Here is a tiny trained network, its code and every weight. The questions are about switching its units off for an input and a target symbol, where a switched-off unit gives its printed mean instead of its output.

import numpy as np


def w(rows, s, z=0):
    codes = np.array(rows[::2]) - 128.0
    scale = np.full(codes.shape[1], s)
    scale[-1] = z or s
    return codes * scale


def norm(h):
    return h / np.sqrt((h * h).mean(-1, keepdims=True) + 1e-5)


def f(y):
    return np.maximum(y, 0)


def softmax(a):
    e = np.exp(a - a.max(-1, keepdims=True))
    return e / e.sum(-1, keepdims=True)


def log_softmax(a):
    a = a - a.max(-1, keepdims=True)
    return a - np.log(np.exp(a).sum(-1, keepdims=True))


def net(x, mask):
    ids = ['αβγδεζηθλμξπσφψω'.index(c) for c in x.split()]
    T = len(ids)
    res = E[ids] + P[:T]
    u = 0
    for l in range(2):
        r = norm(res)
        for j in range(2):
            rows = slice(2 * j, 2 * j + 2)
            q, k, v = (r @ M[l][rows].T for M in (Q, K, V))
            z = softmax(np.where(np.tri(T) > 0, q @ k.T / 2**0.5, -1e9)) @ v
            o = O[l][rows]
            res = res + np.where(mask[u + j], z, o[:, -1]) @ o[:, :-1]
        u += 2
        y = f(norm(res) @ A[l][:, :-1].T + A[l][:, -1])
        res = res + np.where(mask[u : u + 8], y, B[l][:, -1]) @ B[l][:, :-1]
        u += 8
    return log_softmax(norm(res)[-1] @ U[:, :-1].T + U[:, -1])


Q, K, V, O, A, B = {}, {}, {}, {}, {}, {}
E = w([
[169,160,157,116,104,67,74,185,121,105,105,134],'α',
[145,68,178,133,125,104,148,130,138,135,138,122],'β',
[136,133,137,167,140,173,163,129,165,135,90,79],'γ',
[185,33,72,142,97,88,100,77,158,97,134,80],'δ',
[131,142,75,131,122,177,134,166,161,183,187,224],'ε',
[127,117,114,139,186,81,152,202,119,117,169,156],'ζ',
[160,100,148,161,13,104,132,178,140,153,142,152],'η',
[130,154,78,144,137,199,56,102,120,125,141,185],'θ',
[58,115,143,89,172,147,58,168,131,189,112,155],'λ',
[168,131,149,173,109,182,72,107,212,112,177,130],'μ',
[99,123,115,113,65,131,131,63,177,157,175,111],'ξ',
[111,161,98,79,73,76,186,135,103,152,150,140],'π',
[167,177,123,145,152,115,96,72,98,143,210,120],'σ',
[115,116,77,125,176,140,188,131,159,99,85,168],'φ',
[156,251,87,110,74,119,143,115,194,69,210,124],'ψ',
[106,225,207,137,69,131,187,157,80,109,106,131],'ω',
],0.022)
P = w([
[97,160,66,142,70,149,78,161,126,132,203,56],'0',
[232,110,128,22,125,155,88,176,114,137,223,126],'1',
[81,164,85,146,69,135,112,154,120,143,169,67],'2',
[156,133,191,30,96,136,162,146,164,149,185,151],'3',
[85,157,91,150,61,119,102,148,127,160,159,59],'4',
[146,123,205,50,104,127,161,109,159,142,164,160],'5',
[78,151,87,156,58,123,90,131,121,150,160,67],'6',
[146,111,203,49,107,119,168,77,129,145,126,162],'7',
[84,153,98,159,66,121,98,129,127,160,150,59],'8',
[153,103,200,59,118,105,165,40,105,143,101,153],'9',
[84,148,92,165,59,126,93,123,135,150,153,59],'10',
[159,95,191,61,113,137,159,2,95,146,76,164],'11',
],0.0099)
Q[0] = w([
[100,73,131,206,172,112,224,163,116,184,73,187],'0.h1',
[97,97,121,42,98,72,181,156,103,125,148,196],'0.h1',
[136,157,210,107,56,185,134,75,122,144,153,112],'0.h2',
[77,34,49,106,143,156,196,59,255,145,84,183],'0.h2',
],0.0071)
K[0] = w([
[122,107,110,112,200,143,202,233,158,138,72,116],'0.h1',
[90,137,148,86,158,34,171,125,131,121,107,254],'0.h1',
[139,159,195,171,72,134,128,35,124,173,66,163],'0.h2',
[136,34,78,126,187,153,184,73,231,219,97,136],'0.h2',
],0.0064)
V[0] = w([
[23,53,113,160,134,104,105,113,40,58,190,180],'0.h1',
[117,80,116,165,200,182,177,162,164,216,132,40],'0.h1',
[75,58,183,107,157,124,156,75,110,54,197,117],'0.h2',
[175,110,153,93,69,200,123,2,159,172,25,117],'0.h2',
],0.0038)
O[0] = w([
[183,137,152,110,84,117,170,202,164,102,94,126,5],'0.h1',
[42,63,133,133,119,69,1,115,97,78,78,90,253],'0.h1',
[97,158,177,133,143,50,142,144,155,200,91,38,81],'0.h2',
[89,114,115,41,98,39,108,220,127,57,202,115,104],'0.h2',
],0.0062,0.0028)
A[0] = w([
[133,115,110,205,168,104,126,187,84,204,104,115,12],'0.n1',
[156,156,194,52,114,115,179,206,125,110,171,137,112],'0.n2',
[174,128,177,52,79,70,51,148,130,138,114,254,3],'0.n3',
[149,113,80,143,112,99,192,210,135,87,129,126,207],'0.n4',
[203,189,155,105,129,136,159,80,135,155,130,162,77],'0.n5',
[66,63,68,89,154,151,123,165,139,118,91,149,16],'0.n6',
[169,73,153,145,116,184,128,72,165,225,88,123,107],'0.n7',
[204,144,189,178,149,177,192,126,135,146,31,192,7],'0.n8',
],0.0083,0.0036)
B[0] = w([
[112,104,181,133,104,41,67,145,165,40,202,88,213],'0.n1',
[204,117,68,113,180,190,54,145,120,109,90,128,253],'0.n2',
[213,80,144,115,254,164,233,145,163,126,140,118,223],'0.n3',
[128,154,106,171,129,92,65,177,83,120,142,156,234],'0.n4',
[90,101,170,154,135,113,189,126,160,180,57,140,219],'0.n5',
[131,178,194,123,127,85,116,140,163,150,77,171,206],'0.n6',
[112,115,108,102,177,113,113,166,108,70,162,147,199],'0.n7',
[61,107,162,131,53,85,147,61,147,156,154,78,211],'0.n8',
],0.009,0.0043)
Q[1] = w([
[153,107,139,90,127,152,144,44,124,217,237,75],'1.h1',
[117,2,49,126,71,91,54,102,205,85,176,121],'1.h1',
[187,135,91,172,201,108,146,140,206,150,142,127],'1.h2',
[213,143,159,95,165,141,96,148,99,156,138,126],'1.h2',
],0.0092)
K[1] = w([
[149,114,121,112,82,167,139,50,127,212,246,104],'1.h1',
[113,24,89,148,115,128,108,130,189,110,134,88],'1.h1',
[139,121,94,164,157,75,139,91,125,156,169,146],'1.h2',
[192,119,160,133,130,130,95,143,116,135,160,146],'1.h2',
],0.013)
V[1] = w([
[137,206,119,118,138,126,183,122,127,112,122,129],'1.h1',
[137,131,60,197,135,147,63,253,162,146,183,99],'1.h1',
[157,141,140,85,111,147,115,101,114,113,103,133],'1.h2',
[115,140,166,91,103,110,132,121,110,116,117,113],'1.h2',
],0.006)
O[1] = w([
[102,59,142,96,103,85,23,95,101,71,139,90,82],'1.h1',
[58,142,204,105,77,95,231,13,106,185,52,168,254],'1.h1',
[72,112,206,195,80,31,127,76,57,114,91,104,93],'1.h2',
[139,149,106,110,48,217,240,59,53,119,97,255,109],'1.h2',
],0.0045,0.0049)
A[1] = w([
[167,81,137,108,140,132,120,89,135,152,176,126,162],'1.n1',
[214,111,143,84,202,142,129,117,151,95,171,172,83],'1.n2',
[106,154,113,173,149,150,138,89,153,107,105,71,2],'1.n3',
[135,147,157,85,177,122,85,99,141,157,131,141,114],'1.n4',
[148,113,119,122,87,96,117,132,185,133,152,103,74],'1.n5',
[131,47,234,74,141,84,250,52,113,147,88,166,123],'1.n6',
[141,151,49,114,126,171,161,118,108,122,117,143,144],'1.n7',
[206,86,97,92,239,190,98,211,116,83,138,108,89],'1.n8',
],0.012,0.0048)
B[1] = w([
[147,171,132,98,129,136,110,159,130,125,106,143,185],'1.n1',
[122,105,127,77,133,133,145,174,151,107,124,98,222],'1.n2',
[143,113,103,129,130,109,130,181,156,141,104,93,171],'1.n3',
[162,101,143,106,105,120,133,108,111,140,143,111,177],'1.n4',
[128,103,136,146,154,146,143,102,107,115,96,166,162],'1.n5',
[131,114,191,132,211,161,236,95,151,153,119,126,251],'1.n6',
[117,91,153,125,180,116,146,129,107,108,127,90,148],'1.n7',
[155,121,61,6,130,130,71,184,162,58,180,150,240],'1.n8',
],0.016,0.011)
U = w([
[165,109,119,15,126,125,108,197,163,63,169,126,220],'α',
[188,84,226,105,190,133,217,113,162,156,84,128,154],'β',
[96,77,92,154,100,129,128,189,195,164,71,2,77],'γ',
[226,38,68,145,121,90,109,57,87,112,55,129,139],'δ',
[87,122,59,159,149,166,147,203,138,210,205,181,90],'ε',
[106,91,193,176,124,38,94,116,158,58,221,90,131],'ζ',
[205,40,145,166,34,128,158,203,121,188,139,171,108],'η',
[87,93,87,154,216,204,60,95,78,105,147,92,80],'θ',
[90,68,210,63,122,107,27,119,119,217,108,121,74],'λ',
[170,122,169,188,109,227,53,122,226,117,133,139,85],'μ',
[65,96,83,82,27,137,153,51,181,142,151,143,138],'ξ',
[95,109,67,68,140,20,190,134,28,171,135,84,13],'π',
[226,186,108,129,147,83,80,89,128,217,160,92,179],'σ',
[106,204,101,125,198,64,81,130,159,140,33,210,91],'φ',
[147,222,43,155,142,108,195,88,199,57,166,95,5],'ψ',
[125,179,193,123,52,186,129,168,70,84,95,104,158],'ω',
],0.0055,0.0025)

Each question gives the input, a string of symbols that net reads in full, and the target symbol t.
The units are the heads (2 rows each of Q, K, V and O) and the neurons (one row each of A and B). Each row of codes is followed by its name. A weight is (code - 128) times the scale printed after its matrix; where a second scale follows, it is the last column's (O, A, B and U).
mask holds one flag per unit, layer by layer, with each layer's heads first. A switched-off unit (its flag False) gives its mean, the last column of its rows in O or B, instead of its output. The means were averaged over made-up inputs and are rounded, as every weight is.
A unit's drop is (log p(t) with every unit on - log p(t) with that unit switched off) / (log p(t) with every unit on - log p(t) with every unit switched off).
The circuit of an input: a set's keep is (log p(t) with only the set's units on - log p(t) with every unit switched off) / (log p(t) with every unit on - log p(t) with every unit switched off). Starting from the 12 units with the biggest drops (on a tie, the unit counted first), units are removed one at a time, each time the one whose removal leaves the highest keep (on an exact tie, the one counted first), for as long as the keep stays at least 0.8.
units of the circuit, in order: the units of the circuit, biggest drop first
top k neurons in layer l: the k neurons of layer l with the biggest drops, biggest first
heads that matter: for each layer, one digit per head in row order, 1 if its drop is at least 0.15 and else 0, layers parted by /
drop of u: that unit's drop, to one decimal
input α σ α φ ζ σ σ ζ θ, target θ: units of the circuit, in order -> (1.n7 1.n8 1.n6 1.n2)
input ω λ θ ξ ω ζ λ ζ λ σ ζ γ, target α: heads that matter -> 01 / 00
input ω γ π, target π: units of the circuit, in order -> (1.n8 1.n6 1.n2)
input δ φ ω δ, target β: heads that matter -> 00 / 10
input ω ξ ψ δ ψ α φ γ γ γ δ, target δ: top 2 neurons in layer 1 -> (1.n8 1.n6)
input γ ω ω ζ ζ δ ζ ξ λ, target λ: heads that matter -> 01 / 00
input ζ ζ α θ α γ ψ ζ σ, target σ: top 3 neurons in layer 0 -> (0.n3 0.n2 0.n5)
input δ γ φ λ ζ γ λ σ ε, target ε: units of the circuit, in order -> (1.n6 1.n8 1.n2)
input ζ ζ ω σ σ, target σ: top 3 neurons in layer 1 -> (1.n8 1.n6 1.n2)
input γ γ γ γ γ ω ε γ δ φ λ, target λ: heads that matter -> 00 / 00
input σ δ ζ ζ γ θ ε, target ε: top 3 neurons in layer 1 -> (1.n6 1.n8 1.n2)
input φ φ ω γ γ α θ, target θ: heads that matter -> 10 / 00
input γ γ ζ, target ζ: heads that matter -> 01 / 00
input γ ξ ω φ γ γ θ ξ, target β: top 2 neurons in layer 1 -> (1.n6 1.n8)
input σ μ ζ γ μ, target μ: top 2 neurons in layer 1 -> (1.n6 1.n8)
input β β ζ ζ ζ ψ δ φ γ ζ ζ δ, target β: top 2 neurons in layer 0 -> (0.n2 0.n3)
input γ ω ξ α ω, target ω: top 2 neurons in layer 1 -> (1.n6 1.n8)
input ω γ γ γ γ δ γ, target γ: top 3 neurons in layer 1 -> (1.n8 1.n6 1.n3)
input ζ ζ φ ζ ε σ ζ ψ α γ, target α: top neuron in layer 0 -> (0.n2)
input α γ ε η ψ ζ ξ ζ γ ξ ξ α, target β: top neuron in layer 1 -> (1.n6)
input σ θ σ γ ω, target ω: top 2 neurons in layer 1 -> (1.n8 1.n6)
input ε γ γ γ ψ ζ γ λ γ ω, target α: top neuron in layer 1 -> (1.n8)
input φ α ζ φ γ ζ, target β: drop of 0.n8 -> 2.4
input ζ φ ζ ω μ, target μ: top 4 neurons in layer 1 -> (1.n8 1.n6 1.n2 1.n5)
input ζ γ ω ζ β ω ξ, target ξ: drop of 1.n8 -> 0.4
input ξ ζ γ ω ω ζ, target β: drop of 0.h2 -> 3.1
input η γ β, target β: drop of 1.n8 -> 0.1
